Here is a tiny trained network, its code and every weight. The questions are about switching its units off for an input and a target symbol, where a switched-off unit gives its printed mean instead of its output.

import numpy as np


def w(rows, s, z=0):
    codes = np.array(rows[::2]) - 128.0
    scale = np.full(codes.shape[1], s)
    scale[-1] = z or s
    return codes * scale


def norm(h):
    return h / np.sqrt((h * h).mean(-1, keepdims=True) + 1e-5)


def f(y):
    return np.maximum(y, 0)


def softmax(a):
    e = np.exp(a - a.max(-1, keepdims=True))
    return e / e.sum(-1, keepdims=True)


def log_softmax(a):
    a = a - a.max(-1, keepdims=True)
    return a - np.log(np.exp(a).sum(-1, keepdims=True))


def net(x, mask):
    ids = ['ΔΛΞΠΣΦαβγεζθμτψω'.index(c) for c in x.split()]
    T = len(ids)
    res = E[ids] + P[:T]
    u = 0
    for l in range(2):
        r = norm(res)
        for j in range(3):
            rows = slice(2 * j, 2 * j + 2)
            q, k, v = (r @ M[l][rows].T for M in (Q, K, V))
            z = softmax(np.where(np.tri(T) > 0, q @ k.T / 2**0.5, -1e9)) @ v
            o = O[l][rows]
            res = res + np.where(mask[u + j], z, o[:, -1]) @ o[:, :-1]
        u += 3
        y = f(norm(res) @ A[l][:, :-1].T + A[l][:, -1])
        res = res + np.where(mask[u : u + 8], y, B[l][:, -1]) @ B[l][:, :-1]
        u += 8
    return log_softmax(norm(res)[-1] @ U[:, :-1].T + U[:, -1])


Q, K, V, O, A, B = {}, {}, {}, {}, {}, {}
E = w([
[146,150,43,164],'Δ',
[199,126,191,72],'Λ',
[175,173,75,145],'Ξ',
[101,140,98,160],'Π',
[158,192,116,105],'Σ',
[108,130,99,172],'Φ',
[100,117,117,182],'α',
[180,149,122,83],'β',
[164,202,122,98],'γ',
[125,190,76,138],'ε',
[66,94,159,183],'ζ',
[146,182,250,82],'θ',
[94,126,199,117],'μ',
[197,40,41,110],'τ',
[128,202,139,103],'ψ',
[148,91,201,172],'ω',
],0.017)
P = w([
[151,134,122,116],'0',
[214,145,167,249],'1',
[128,138,86,80],'2',
[94,123,153,131],'3',
[181,127,178,194],'4',
[118,136,89,79],'5',
[87,119,160,133],'6',
[180,119,161,176],'7',
[110,135,92,78],'8',
[86,119,167,131],'9',
[159,124,155,179],'10',
[104,135,87,80],'11',
],0.014)
Q[0] = w([
[1,182,147,192],'L0H1',
[111,98,47,102],'L0H1',
[79,63,120,97],'L0H2',
[169,194,173,116],'L0H2',
[87,191,169,212],'L0H3',
[163,60,144,92],'L0H3',
],0.0076)
K[0] = w([
[85,247,151,99],'L0H1',
[146,97,148,186],'L0H1',
[98,77,46,187],'L0H2',
[132,202,112,141],'L0H2',
[189,64,159,90],'L0H3',
[255,161,96,146],'L0H3',
],0.0093)
V[0] = w([
[179,99,109,154],'L0H1',
[131,1,68,99],'L0H1',
[97,134,227,134],'L0H2',
[98,116,82,112],'L0H2',
[186,102,153,165],'L0H3',
[106,156,153,139],'L0H3',
],0.0069)
O[0] = w([
[3,46,186,191,143],'L0H1',
[168,59,158,119,3],'L0H1',
[63,111,120,112,112],'L0H2',
[123,159,148,78,88],'L0H2',
[139,178,129,186,154],'L0H3',
[85,150,92,113,142],'L0H3',
],0.0045,0.0037)
A[0] = w([
[80,125,139,48,2],'L0N1',
[133,192,188,95,238],'L0N2',
[94,127,86,215,43],'L0N3',
[27,76,164,140,207],'L0N4',
[154,170,2,101,66],'L0N5',
[235,185,236,234,221],'L0N6',
[221,161,69,78,162],'L0N7',
[135,210,111,182,168],'L0N8',
],0.0078,0.0031)
B[0] = w([
[254,133,110,85,137],'L0N1',
[104,141,67,221,208],'L0N2',
[130,253,132,115,162],'L0N3',
[181,155,78,90,159],'L0N4',
[123,150,167,85,188],'L0N5',
[145,126,36,112,255],'L0N6',
[69,91,115,124,194],'L0N7',
[128,73,187,167,210],'L0N8',
],0.0076,0.0083)
Q[1] = w([
[166,91,111,174],'L1H1',
[184,114,34,141],'L1H1',
[10,159,136,166],'L1H2',
[115,55,97,146],'L1H2',
[135,116,125,51],'L1H3',
[49,150,84,22],'L1H3',
],0.011)
K[1] = w([
[189,206,107,118],'L1H1',
[198,161,112,208],'L1H1',
[142,168,126,42],'L1H2',
[91,117,104,123],'L1H2',
[77,4,116,105],'L1H3',
[215,47,174,105],'L1H3',
],0.011)
V[1] = w([
[172,184,121,245],'L1H1',
[205,109,188,189],'L1H1',
[124,177,235,82],'L1H2',
[90,37,179,254],'L1H2',
[247,47,163,50],'L1H3',
[228,192,183,73],'L1H3',
],0.007)
O[1] = w([
[131,205,195,131,254],'L1H1',
[99,176,97,148,131],'L1H1',
[188,113,143,153,66],'L1H2',
[93,143,114,184,58],'L1H2',
[189,115,167,77,50],'L1H3',
[121,128,254,130,131],'L1H3',
],0.0091,0.0079)
A[1] = w([
[168,127,200,201,127],'L1N1',
[136,150,96,196,109],'L1N2',
[174,101,139,249,106],'L1N3',
[150,148,90,90,113],'L1N4',
[193,111,75,158,85],'L1N5',
[114,103,87,59,2],'L1N6',
[71,144,84,127,128],'L1N7',
[93,109,120,80,166],'L1N8',
],0.014,0.0088)
B[1] = w([
[161,71,124,169,173],'L1N1',
[131,133,149,58,255],'L1N2',
[90,153,10,177,201],'L1N3',
[116,118,62,124,174],'L1N4',
[65,151,204,210,148],'L1N5',
[196,235,114,177,137],'L1N6',
[125,85,187,128,244],'L1N7',
[161,71,151,169,185],'L1N8',
],0.011,0.0063)
U = w([
[75,148,94,206,199],'Δ',
[218,130,228,54,153],'Λ',
[98,133,188,161,102],'Ξ',
[135,63,168,177,254],'Π',
[88,76,89,85,84],'Σ',
[88,60,216,158,112],'Φ',
[185,161,242,224,80],'α',
[168,104,118,29,162],'β',
[128,158,143,131,48],'γ',
[16,97,200,142,79],'ε',
[78,114,121,99,66],'ζ',
[140,207,117,186,90],'θ',
[135,160,33,251,156],'μ',
[217,150,44,88,148],'τ',
[101,105,90,107,72],'ψ',
[113,172,86,35,94],'ω',
],0.015,0.0082)

Each question gives the input, a string of symbols that net reads in full, and the target symbol t.
The units are the heads (2 rows each of Q, K, V and O) and the neurons (one row each of A and B). Each row of codes is followed by its name. A weight is (code - 128) times the scale printed after its matrix; where a second scale follows, it is the last column's (O, A, B and U).
mask holds one flag per unit, layer by layer, with each layer's heads first. A switched-off unit (its flag False) gives its mean, the last column of its rows in O or B, instead of its output. The means were averaged over made-up inputs and are rounded, as every weight is.
A unit's drop is (log p(t) with every unit on - log p(t) with that unit switched off) / (log p(t) with every unit on - log p(t) with every unit switched off).
The circuit of an input: a set's keep is (log p(t) with only the set's units on - log p(t) with every unit switched off) / (log p(t) with every unit on - log p(t) with every unit switched off). Starting from the 12 units with the biggest drops (on a tie, the unit counted first), units are removed one at a time, each time the one whose removal leaves the highest keep (on an exact tie, the one counted first), for as long as the keep stays at least 0.8.
circuit, biggest first: the units of the circuit, biggest drop first
unit that matters most: the unit with the biggest drop
top k neurons: the k neurons with the biggest drops, biggest first
top k neurons in layer l: the k neurons of layer l with the biggest drops, biggest first
which heads matter: for each layer, one digit per head in row order, 1 if its drop is at least 0.15 and else 0, layers parted by /
input τ θ ζ, target τ: which heads matter -> 000 / 001
input β Φ Φ ω ε Ξ ζ, target Φ: unit that matters most -> L0N2
input Λ Σ β ω ζ ω Π ζ θ μ, target Λ: circuit, biggest first -> [L0N4, L1H3]
input ζ α Δ τ ε ε Δ, target ε: circuit, biggest first -> [L0N2, L1N7, L1N3]
input μ β Σ Δ ε ε, target β: top 3 neurons in layer 1 -> [L1N3, L1N4, L1N8]
input Φ μ β α ε τ α μ ε ζ τ Φ, target τ: which heads matter -> 000 / 101
input θ τ θ θ θ ε ε, target α: circuit, biggest first -> [L1H2, L1H3]
input ε Φ ε ε Ξ θ α, target α: top 2 neurons -> [L0N2, L0N6]
input Ξ Λ ε Φ θ Ξ, target Λ: circuit, biggest first -> [L1H3, L1N3]
input μ γ ε α ζ Φ Λ ε ζ, target Λ: circuit, biggest first -> [L1H3, L0N4]
input β τ ζ θ θ ψ, target τ: top 3 neurons -> [L1N4, L1N2, L1N7]
input Ξ γ β Λ Π Λ ω, target Δ: which heads matter -> 000 / 010
input Ξ ψ ε Σ Λ ζ Σ ε θ θ, target α: top 3 neurons -> [L0N2, L1N3, L1N2]
input ψ ε Λ Λ Δ Φ, target Λ: circuit, biggest first -> [L1H3]
input ε ζ β Π ε ε Δ Σ τ ζ, target Π: which heads matter -> 000 / 110
input τ θ θ Σ μ α Φ β, target μ: top 2 neurons -> [L0N5, L1N3]
input Ξ Λ Λ τ, target Π: top 3 neurons -> [L0N6, L0N2, L1N3]
input Σ Δ Π Φ Λ Σ θ Ξ γ, target Λ: top 2 neurons -> [L0N6, L1N3]
input ω Φ ε Φ θ ε ε γ θ Δ, target α: top 2 neurons in layer 0 -> [L0N6, L0N2]
input ε ε Λ γ Φ θ ε Π Σ ω, target Δ: unit that matters most -> L1H3
input γ Σ β θ, target α: top 4 neurons -> [L0N8, L0N2, L1N2, L1N3]
input ψ Φ Σ τ, target Π: top 3 neurons -> [L0N2, L0N6, L0N8]
input Λ Φ Δ ε β ε ε Λ β ε, target ε: top 2 neurons in layer 0 -> [L0N6, L0N8]
input τ Λ μ μ, target Λ: circuit, biggest first -> [L1H3, L0N4]
input Φ ε Σ ψ ω Δ, target ω: top 2 neurons in layer 1 -> [L1N3, L1N4]
input ω Ξ θ Σ θ Σ Ξ, target α: which heads matter -> 000 / 010
input ψ θ γ γ Λ Λ ζ ε θ Λ Λ ε, target Λ: circuit, biggest first -> [L1H3]
input ε ε ε, target ε: top 3 neurons in layer 0 -> [L0N6, L0N7, L0N3]
input ε ζ ε β Δ θ Σ Φ Λ Δ ψ, target μ: top 4 neurons -> [L0N2, L0N8, L1N3, L0N5]
